[ 173   -3  -75  -88  -51 -545 -232  125  -85 -249  -13  -41 -109  309
  -19  505   18 -357  364  -86 -110  -59 -393 -135 -148  398  -19 -115
  146  241   42    7   85] => q_993
[-229   97 -284 -354  359  458 -182 -595 -414  -82 -286  166   51  -36
  136  -32   -7 -371  369  159  -40 -107 -176  376   39  853   83 -548
  227  493  -63  463 -364] => q_180
[-110 -147  255 -381   34 -402 -407 -119 -283 -104 -109  149 -140  399
   42  170   94 -505  587 -350  485 -148 -224 -588  248  164 -271 -213
   -7  206 -127  231 -144] => q_968
[  46   28 -225  -86   -9  187   98  143 -200   18  -69 -141  148 -173
  -97  229 -345   46  -71  345 -420  -24  342  134  383   21  420 -367
  -76  360  -99  170  269] => q_993
[ -34  -71 -131   57  215   93 -147 -112  111  -86  -30   25  171  156
  194 -442  -84 -130  261 -123  383  179  101   11  106  392  -41   32
   48  -24   -3 -219  -94] => q_968
[ -56   71   23   87  154  199 -304 -136   67 -255 -279  190 -134  130
   40   44  140 -160  224 -197   10 -287 -269  -49 -301  383 -390 -106
  216  122  124   63  -97] => q_752
[-621 -139   19  134  276  578 -509 -435   -9  110 -175  186  190  -20
   -5  -45   27  -91  219 -605 -378 -527 -553  -61    6  101 -136    8
  124  306  257 -128   73] => q_845
[ 131   42  227 -164 -159 -396  -81  210 -486   33 -280   74 -384  235
   64  301  -64  -36  -37  -25 -268 -397  101 -408  274 -498   -3 -243
  -40  109  -15  269   79] => q_27
[ -85   62 -109 -208  330  338 -360 -432  -55 -158  -91  139   41  277
  218  225   10 -392  355  127  127 -210 -297  251  248  509   -6 -349
   36  477  -44  407 -297] => q_675
[  92  -88   -7 -138 -136 -341   66   27 -366   41  -47  -32   56  166
  -28  437 -178 -162   22   19 -297  168   13 -321  274  -19  289 -175
  -25  116   69   60  318] => q_993
[ 296 -152  -15 -341 -256 -899  520   84  -56   35 -153  146 -479  350
  207 -143 -276 -182  137  -16  -73   15  142  358 -214 -187  106 -217
  109 -206   -5 -114  -87] => q_845
[ -24  -26  265  117 -270  114  242 -293  163 -136 -187   -4   -6   80
   52   12 -284   82 -173 -262  130 -281   53 -113  262 -552 -131 -376
  -13  164   -8  227  193] => q_845
[  85  -36  156  193  -37  171 -319  340 -112   -3  234 -269   35  -43
 -376  512  170   18  129   14 -166  300 -182 -778  -76  204   82   11
   85   52 -134  167  226] => q_27
[-116  -29  217   -4   51 -112 -488  336  -99   70  113  106  -47  -44
 -341  507  192 -145  149 -290  -35 -194 -294 -881   95   40   53  351
   35  -61   51   54  122] => q_968
[-104  167  -65 -201  268  517 -382 -270  -84 -222 -427  290 -132 -197
   17  227  397  -94  103  255 -553 -412  -62  400    0  444 -201 -334
  134  555  189  558 -141] => q_180
[ -94   62  266   23  -11   38   86  119  -43 -124 -405  174 -302 -277
 -221  217  225  209 -152  -60 -581 -457  -39 -186 -197 -276 -106  142
  245 -185  135  393  -97] => q_675
[ -25  -57 -237  -17 -240 -307  258  -89 -461  157  259 -149 -107   31
    5  586 -181 -152 -135 -216   49   72 -184  266   -8  137  460 -119
 -114   71  246 -228  345] => q_780
[ 172    2 -124  -89   70 -454 -460  -74 -211 -189   24   39  -14   92
 -106  222  337 -386  260 -201   81   59 -354  -43 -204  333  -22  140
  -72   97   95 -181 -179] => q_780
[ 270   82 -367  120  -77 -387  -86   78  153 -238  106   94 -175  -35
 -119  249  279 -238  -10 -165  302  -48  -26   91 -229  198   81  420
 -205 -105  256 -416   13] => q_845
[  45   56 -305 -473  118 -361  -28 -173 -410  363  120  223 -230  222
  320 -586 -491 -296  222 -155  882   97  154  -66  241  344  460  -77
  -97 -236  -40 -273 -374] => q_180
[ 286  125   20  -35 -102  -37  -26   21 -134  171  -47    0 -106  202
  102 -164 -100   71   36 -265  467  -90  209 -293  174  -67  105 -107
  -88 -132  131 -230 -142] => q_845
[ 221  146   64  217   10   14 -209  199   68 -232  -48   -5 -269   96
 -145  312  371  -28  -67 -118 -489 -150 -192  124 -220  -41   52  -39
   72  217   52  -19  180] => q_27
[ -81  136  195 -230 -360 -398  -13 -122  -70  -47  -45  148 -271  204
   42  443 -150 -137  -67  -22 -193   58 -210  114  143 -162  -83 -369
    6  250  194  283  311] => q_752
[ 117  282   -8 -266 -122 -118 -182 -148  -52  -50   -2  173  -86  247
  135  -82 -273 -176  357   49  604  193    2 -191  -19  601 -349 -430
  234   22   51  242 -239] => q_675
[  -8  125  225  -27  -75   99   50   72  215   99 -134  229 -275 -139
 -147  -63  161  230  -56   82 -397 -153   63 -103   51 -371 -147   37
   46 -114   91  252   13] => q_180
[ -24  -84  -91  -59  217  146 -275   10 -203 -132   59 -118   66  151
  -94  129   48 -314  380   -9  263  126 -169 -270   95  305   63  -63
    7  231 -224  119   49] => q_752
[ 140  230  -67 -165   29  150 -178  -89 -324  150   65  101 -112  242
  310 -346 -280   15  114   66  456   73  128   76  -28  355   18 -183
    7 -184 -120   54 -435] => q_752
[ 358  210 -328 -122  232  -62  -27   41 -275  101   94  176 -224  437
  316  -30 -238 -150  108   99  526   51  261  723   37  400  158 -178
  -26 -168   15 -309 -433] => q_968
[ 268  173   14 -190  -49 -144   -9 -278 -155 -124 -254  241 -374  451
  244  377  -20 -389  180 -158  447 -280  -68  113  -97  262 -188 -446
  174  149  123  254 -387] => q_968
[ 256  206   17  143 -151   80  337 -171  -31  110 -192   98 -187   13
   49  -57 -159  178   57 -106 -151 -477   13  204  129 -314  121  -59
  -86 -202   13  120 -215] => q_180
[-160   76  121   83 -173  247 -269 -396  194 -401 -442  228 -275 -147
 -212  421  525 -233  286 -659 -153 -497 -306 -159 -464  550 -357 -325
  302  376  569  180 -101] => q_968
[  44  122  105  130  -52  126 -233  215  412 -320   99    8  221  -91
 -261  142  213  -67  177  -84 -136  129   -7 -189  152  189  -76   86
  119  298   43  144  447] => q_968
[-189  -62  264 -304 -238 -327   76   69 -165  151 -295  218 -335  -36
 -106  -54 -123  -37   20 -243  -75  -19  138 -615   77 -181 -141 -196
  238  -53   45  308  250] => q_180
[ 111  294  200 -143 -159   34   97 -198 -193  -57 -210  197 -239 -100
 -154  384   69  112  103   54 -280 -292  -80  393  -69 -140 -177 -192
   35  -95   86  459 -406] => q_993
[ 336  190 -248  130  309  147 -465  407   89 -316 -212   68 -223  -45
  -78  158  457   -4  180  203 -240 -285   13   29 -373  614 -195  115
  196  131  120  -33 -118] => q_968
[-433    7  -27  492  -62  100 -393  -17  353  296  501  -59  186 -121
 -333  106  176   82  190 -815  133  158 -750 -247 -320  361 -219  608
  171 -265  294 -666  269] => q_845
[-358 -192   -7 -147 -101 -487 -361 -198 -134  -53 -130  277 -257  -68
 -121   15  390 -243  234 -728 -472 -212 -620  162 -440  472 -161   -1
  408  260  546 -292  325] => q_675
[  73    0  168   42 -122 -283  179  331  173   -4 -233  211 -378 -114
 -148  -18  106  303 -211 -150 -729 -360  129   25 -107 -409    4  111
  167 -184  271  -69  312] => q_780
[ -76 -257  -25  -35  486  -79 -599   41 -325 -139    9  104  -26  482
  271  -93  182 -349  416 -282  358  -88 -211  -47  -40  367 -224  209
   54    7  -89 -189 -195] => q_780
[ 174  125  222  160   14  149  -82  127  -75 -116  -44  -82    7  258
  -66  443 -145  -82  343   43  -36 -245 -191 -279  273  -43 -253 -363
   72  234 -248  348  158] => q_675
[ 314  212 -187 -257  -29 -193   95    9 -103 -187 -198  187 -185  314
  364  -27 -348 -322 -133  319  438    0  464  231  153  205   56 -511
  -75  249 -138  145  -99] => q_180
[-140   -2  424 -310 -287 -544 -433   82 -128   -1 -145  240 -455  344
  -25  331   57 -240  319 -455  164  -25 -260 -576  -79  237 -321 -278
  297   77  248  215  -98] => q_993
[-129  124   62 -427 -130 -238 -157 -431   26  -31 -266  355 -242  293
  292 -298 -110 -299  183 -208  324    6 -154   90 -223  413 -365 -539
  322  243  256  155 -226] => q_180
[  11   23  -52   48 -100 -192 -285  172  277 -218  191   54   94  -19
 -233  135   32 -144  197 -173  133  128  -61 -582  118  333  -86   82
  105  144   52  -27  425] => q_180
[ 409  192   17 -335 -299 -308  457 -360 -153   40 -102  188 -241  362
  332  146 -546 -281  127    3  602 -119  298   90  531   33  329 -636
  -35   96   67  347 -214] => q_968
[  91  259  173   76  -39  296 -130 -282 -149 -161 -267   94  -32  -74
 -157  567  276   59  173  -27 -528 -661 -320  327  129 -189  -93 -126
 -167  196  154  381 -323] => q_752
[ -64   40 -153  143  -73 -240 -281   91   56 -114  128   38   44 -144
 -179 -177  121 -171  186 -408  274   17 -181 -564  -82  344   93  466
   45 -124   98 -280  117] => q_752
[ 310  233 -356   80  341  135 -477   43 -209 -151   20   70 -136  189
  230 -125   74 -202  167  156  195   -1 -104  257 -380  781   41    2
  137  -22 -115 -100 -535] => q_675
[ 347  115 -106 -120 -338 -371  226   67 -437  298  176  -96 -149  350
  188  138 -451  -78  -86   23  222   36  176 -138  278 -214  531 -261
 -276  -95 -135 -127  -78] => q_845
[ -13   13 -185 -129   -1  319  357  -99 -154  338   10   36 -122  -95
  -20   15 -251   48 -146  -20 -139 -149  270  -33  101 -130  525 -132
  -38  -80    9   72  -26] => q_780
[ 252  189 -125  131  -31  104  142  223   -5   52   92  -19  -26  -73
   -2 -115 -189  149  -73  141  105 -150  141  192  114    5  162   25
   12  -33 -113  -31   74] => q_845
[ 415  105  113  121 -252 -241  247   24 -102  -65   82 -229  103  485
  245  242 -476  -59   68   64   38 -101   27   93  346 -392  219 -462
 -202  140 -183    3   11] => q_675
[  30  170  -55 -148   31  120 -192  142  231  -59   99  105   -9    4
   27 -347 -107  -69  194  100  394  226  188  -99  -53  392 -124  -78
  198   78  -47   89  -72] => q_845
[ 227  217  324  467    6   75 -172  518   16    9  144 -199   69  102
  -32   91  -98  532 -112  124 -337 -206 -127  -26  148 -573 -125  304
 -146 -329 -208  -80   36] => q_845
[ 164   68 -195  -48  121  375 -101  164 -314  186   39   -3   43 -156
   14 -161 -386  -45   63  288  244  -98  199  -39  129  360  303 -222
   51  120 -320  227 -140] => q_180
[ 164   48   -5 -238    4 -205 -209  162 -329  168  -72  169 -409  244
  170 -167 -263  -99   26  -84  507 -149  134 -145  -70  112   33 -233
   77 -105  -48  -66 -315] => q_845
[ 304  266  -61  279   55  324 -123  118  -83 -200 -167  -43   69 -182
  -80   49  221  196  -89  127 -574 -421  -10  284   65  -45  171  -11
  -57  232   46   27   36] => q_752
[ 381  285 -134  212   12 -127  -72  -57 -167 -235 -216   -4   82  148
   86  -76  -91   60  -49   86 -367 -306 -120  491   20  -60  -40 -218
   -4  137  -91  -61  -48] => q_780
[-280 -150   15 -220  451  561 -303 -438 -242  -60 -253  109  141  270
  137  310  142 -270  287 -123  374  -29  -57   93  122  433 -228 -235
   46  212  156  185 -336] => q_845
[ 171   82   -3 -225   16 -493   98  -89  -99 -429 -135   31 -155  459
  221  224 -155 -202   87  194  329   98   -2    4  264   99 -113 -227
  240  111  -25  376   25] => q_752
[ 116   59  -19 -154 -318 -179  373 -318  204 -127  -42   80 -132 -142
  -73 -126  114  -66  201  -21  -92  247   35  327 -320  250  -71 -196
  166  -30  169  232 -119] => q_780
[-139  -75 -187  -40  112  239 -236 -436 -214 -105   80   31  127  -25
 -150  345  284 -486  297 -192  231  242 -338  382 -193  572   63 -102
  -22  330  177  -17 -149] => q_27
[ 296  194  129   45 -219 -220   24    2 -150   10 -203   23  -72  285
  186 -238 -260   15   63 -199 -126 -420  -37 -109  149 -272  152 -302
   12   91  -12   -3 -100] => q_780
[ 142  141  -14  -84  126  328  134 -318 -266 -103 -517  161  -71   86
  176  123  -23 -110  232  -54 -334 -587   12  425  118  125   31 -494
  129  365  154  317 -170] => q_180
[  76  -26  -14 -128  122 -174 -184 -176 -138 -138  -97   68  -76  418
  199  523   43 -281  155 -101  348 -201 -159 -168  251  204  -15  -73
 -142   82  197   44 -128] => q_675
[-179   97  132 -293  -31   66 -330  -66 -365  -12 -150  101 -114   40
  -36  423  -40 -228  292  -42 -115 -148 -216 -196  -13  536 -169 -493
  246  400  -13  450  -39] => q_993
